-1.91; 1.20; -0.40; -1.09
0.12; -0.17; 0.00; 0.07
-2.88; 1.47; -2.56; -5.04
|
-1.91; 1.20
0.12; -0.17
-2.88; 1.47

0.53; 2.72; 1.00
-0.99; -2.41; 6.11
-0.13; -4.67; -0.54
-1.61; 1.12; -0.42
3.65; -2.83; -0.59
|
0.53; 2.72
-0.99; -2.41
-0.13; -4.67

-0.35; -0.08; -0.03; 0.27; 0.30
-1.90; 1.00; 1.57; 0.80; 1.91
4.75; -2.10; -2.72; -0.78; -3.76
-0.54; -0.35; -1.39; -1.16; -0.56
|
-0.35; -0.08
-1.90; 1.00
4.75; -2.10

-2.99; -1.54
-0.22; -0.12
-4.17; -2.15
-2.12; -1.09
-5.41; -2.78
|
-2.99; -1.54
-0.22; -0.12
-4.17; -2.15

5.43; 5.81; -3.27
5.58; -6.06; -2.93
1.93; -1.52; -1.11
-0.88; 3.70; -2.23
|
5.43; 5.81
5.58; -6.06
1.93; -1.52

0.60; -1.32; -1.63; -0.81
1.02; 1.85; 2.87; 0.64
0.34; -1.29; -1.08; -0.32
-6.21; -2.27; 1.08; 3.74
-1.43; 0.19; -0.58; -1.56
|
0.60; -1.32
1.02; 1.85
0.34; -1.29

3.60; -0.73; -0.07
5.21; 1.66; 3.54
4.29; 0.88; -2.03
-0.64; -1.64; 3.67
|
3.60; -0.73
5.21; 1.66
4.29; 0.88

0.19; -3.97; -1.29; -0.89
0.67; 0.88; 0.39; 5.17
0.67; 4.31; 0.24; -2.07
1.75; 2.78; 0.85; 1.34
1.88; 0.60; 0.81; 0.02
|
0.19; -3.97
0.67; 0.88
0.67; 4.31
---
-2.98; -0.54; 0.66; -1.79; 0.28; -2.08; 0.08; 0.12; 0.16
2.42; 0.46; -3.52; -3.07; -2.75; 5.51; -0.68; -2.22; 0.88
|
0.12; 0.16; -2.98; -0.54; 0.66; -1.79; 0.28; -2.08; 0.08
-2.22; 0.88; 2.42; 0.46; -3.52; -3.07; -2.75; 5.51; -0.68

0.22; -0.11; 0.27; -1.59; -0.11; 0.24; -0.73; -0.15; -1.20; 0.13; 0.10; -0.11
-0.46; 0.10; -0.22; 5.66; 0.55; 0.44; 2.80; 0.22; 3.39; -0.25; 0.34; -0.37
-0.04; -0.43; 0.91; -3.37; 0.05; 1.16; -1.38; 0.03; -2.66; 0.55; 0.59; -0.63
|
0.10; -0.11; 0.22; -0.11; 0.27; -1.59; -0.11; 0.24; -0.73; -0.15; -1.20; 0.13
0.34; -0.37; -0.46; 0.10; -0.22; 5.66; 0.55; 0.44; 2.80; 0.22; 3.39; -0.25
0.59; -0.63; -0.04; -0.43; 0.91; -3.37; 0.05; 1.16; -1.38; 0.03; -2.66; 0.55

5.00; 4.24; 1.88; -1.81; 0.13; 3.88; -0.73; 5.10; 3.96; -0.71; 1.48; 3.71
3.14; 3.61; 1.85; 4.75; 2.76; -3.40; -0.08; 4.48; -0.31; 1.70; -3.34; 3.31
-1.91; -0.20; -4.58; 3.31; 1.83; -2.05; -1.15; 1.55; 3.79; 2.17; 3.26; -3.03
1.63; 1.02; -2.67; 1.58; 4.60; 3.40; 3.77; -0.43; 2.33; 3.86; 1.62; -0.35
|
1.48; 3.71; 5.00; 4.24; 1.88; -1.81; 0.13; 3.88; -0.73; 5.10; 3.96; -0.71
-3.34; 3.31; 3.14; 3.61; 1.85; 4.75; 2.76; -3.40; -0.08; 4.48; -0.31; 1.70
3.26; -3.03; -1.91; -0.20; -4.58; 3.31; 1.83; -2.05; -1.15; 1.55; 3.79; 2.17
1.62; -0.35; 1.63; 1.02; -2.67; 1.58; 4.60; 3.40; 3.77; -0.43; 2.33; 3.86

0.89; -1.53; -1.17; 2.53; -0.53; -0.22; -1.97; -1.30; 1.49; 2.39; -0.31
0.59; -1.72; -1.75; 3.23; -0.46; 0.12; -1.26; -1.02; 2.42; 2.56; 0.31
-1.12; 3.13; -2.69; 4.64; -0.30; -3.19; 2.32; 1.99; 3.62; -2.89; -2.25
0.31; -2.39; 0.18; -1.66; -3.00; -2.02; -5.68; -3.38; -2.90; 2.50; -1.91
|
2.39; -0.31; 0.89; -1.53; -1.17; 2.53; -0.53; -0.22; -1.97; -1.30; 1.49
2.56; 0.31; 0.59; -1.72; -1.75; 3.23; -0.46; 0.12; -1.26; -1.02; 2.42
-2.89; -2.25; -1.12; 3.13; -2.69; 4.64; -0.30; -3.19; 2.32; 1.99; 3.62
2.50; -1.91; 0.31; -2.39; 0.18; -1.66; -3.00; -2.02; -5.68; -3.38; -2.90

-0.98; -0.52; -1.19; -0.65; -0.47
-2.54; 0.49; 3.42; -1.62; 0.65
1.92; 0.08; 1.60; 0.32; -0.09
2.27; -0.44; 0.56; 0.40; -0.38
-0.52; -0.17; -0.59; -0.08; 0.55
5.54; -1.48; 0.04; -0.13; 0.12
1.60; -1.54; 2.29; 1.74; -0.20
|
-0.65; -0.47; -0.98; -0.52; -1.19
-1.62; 0.65; -2.54; 0.49; 3.42
0.32; -0.09; 1.92; 0.08; 1.60
0.40; -0.38; 2.27; -0.44; 0.56
-0.08; 0.55; -0.52; -0.17; -0.59
-0.13; 0.12; 5.54; -1.48; 0.04
1.74; -0.20; 1.60; -1.54; 2.29

-0.01; -0.02; -0.21; -0.25; -0.25; -0.24; -0.25
-0.19; -0.17; 0.65; 0.74; 0.74; 0.65; 0.68
1.83; 1.38; -1.58; -2.51; -2.52; -2.04; -2.27
-3.53; -2.87; 4.44; 5.98; 5.99; 5.18; 5.56
0.35; 0.26; -0.04; -0.20; -0.20; -0.12; -0.16
0.94; 0.72; -1.13; -1.55; -1.55; -1.34; -1.45
-1.70; -1.21; 2.27; 3.25; 3.24; 2.87; 3.09
0.32; 0.23; -0.02; -0.17; -0.17; -0.10; -0.14
-3.26; -2.51; 3.75; 5.30; 5.29; 4.61; 4.97
0.14; 0.15; -0.68; -0.71; -0.72; -0.63; -0.65
|
-0.24; -0.25; -0.01; -0.02; -0.21; -0.25; -0.25
0.65; 0.68; -0.19; -0.17; 0.65; 0.74; 0.74
-2.04; -2.27; 1.83; 1.38; -1.58; -2.51; -2.52
5.18; 5.56; -3.53; -2.87; 4.44; 5.98; 5.99
-0.12; -0.16; 0.35; 0.26; -0.04; -0.20; -0.20
-1.34; -1.45; 0.94; 0.72; -1.13; -1.55; -1.55
2.87; 3.09; -1.70; -1.21; 2.27; 3.25; 3.24
-0.10; -0.14; 0.32; 0.23; -0.02; -0.17; -0.17
4.61; 4.97; -3.26; -2.51; 3.75; 5.30; 5.29
-0.63; -0.65; 0.14; 0.15; -0.68; -0.71; -0.72
---
-2.04; 2.03; -6.30; -4.77
-0.26; 2.32; -1.92; -1.88
|
-4.77; -1.92

-1.90; 0.60
3.83; -0.37
5.27; 2.52
|
0.60; 3.83

2.80; -2.54; 1.34
2.74; -2.50; 1.21
-5.18; 0.64; -1.08
2.80; -2.47; 1.39
|
1.34; -2.50; -5.18

-2.77; 3.56; -4.59; 2.44
1.65; -4.34; -5.04; -2.01
1.83; -0.09; 2.79; -4.47
0.29; -4.86; 0.45; 1.53
3.33; 2.51; -5.21; -0.12
|
2.44; -5.04; -0.09; 0.29

-0.15; 0.51; -1.62; 0.07
0.54; -2.48; 6.07; -0.33
0.17; -0.89; 2.24; -0.05
0.43; -1.88; 5.22; -0.20
|
0.07; 6.07; -0.89; 0.43

2.28; -3.09; -6.14; 0.37
3.79; -1.07; 0.20; 0.58
1.18; -0.79; -4.01; -0.64
|
0.37; 0.20; -0.79

-0.20; 1.53; -4.53; 0.70; 0.42
1.83; -1.39; 2.83; -0.28; 2.34
-0.20; -1.39; 0.38; 0.09; 2.34
|
0.42; -0.28; 0.38

2.77; 0.87; -1.35
2.57; 2.67; 0.03
4.57; 1.58; -1.15
1.45; 2.13; 0.27
|
-1.35; 2.67; 4.57

0.68; -2.45; -1.63
2.89; -5.80; -4.63
4.63; -3.20; -2.74
2.59; -2.87; -2.34
0.09; -0.35; -0.09
|
-1.63; -5.80; 4.63
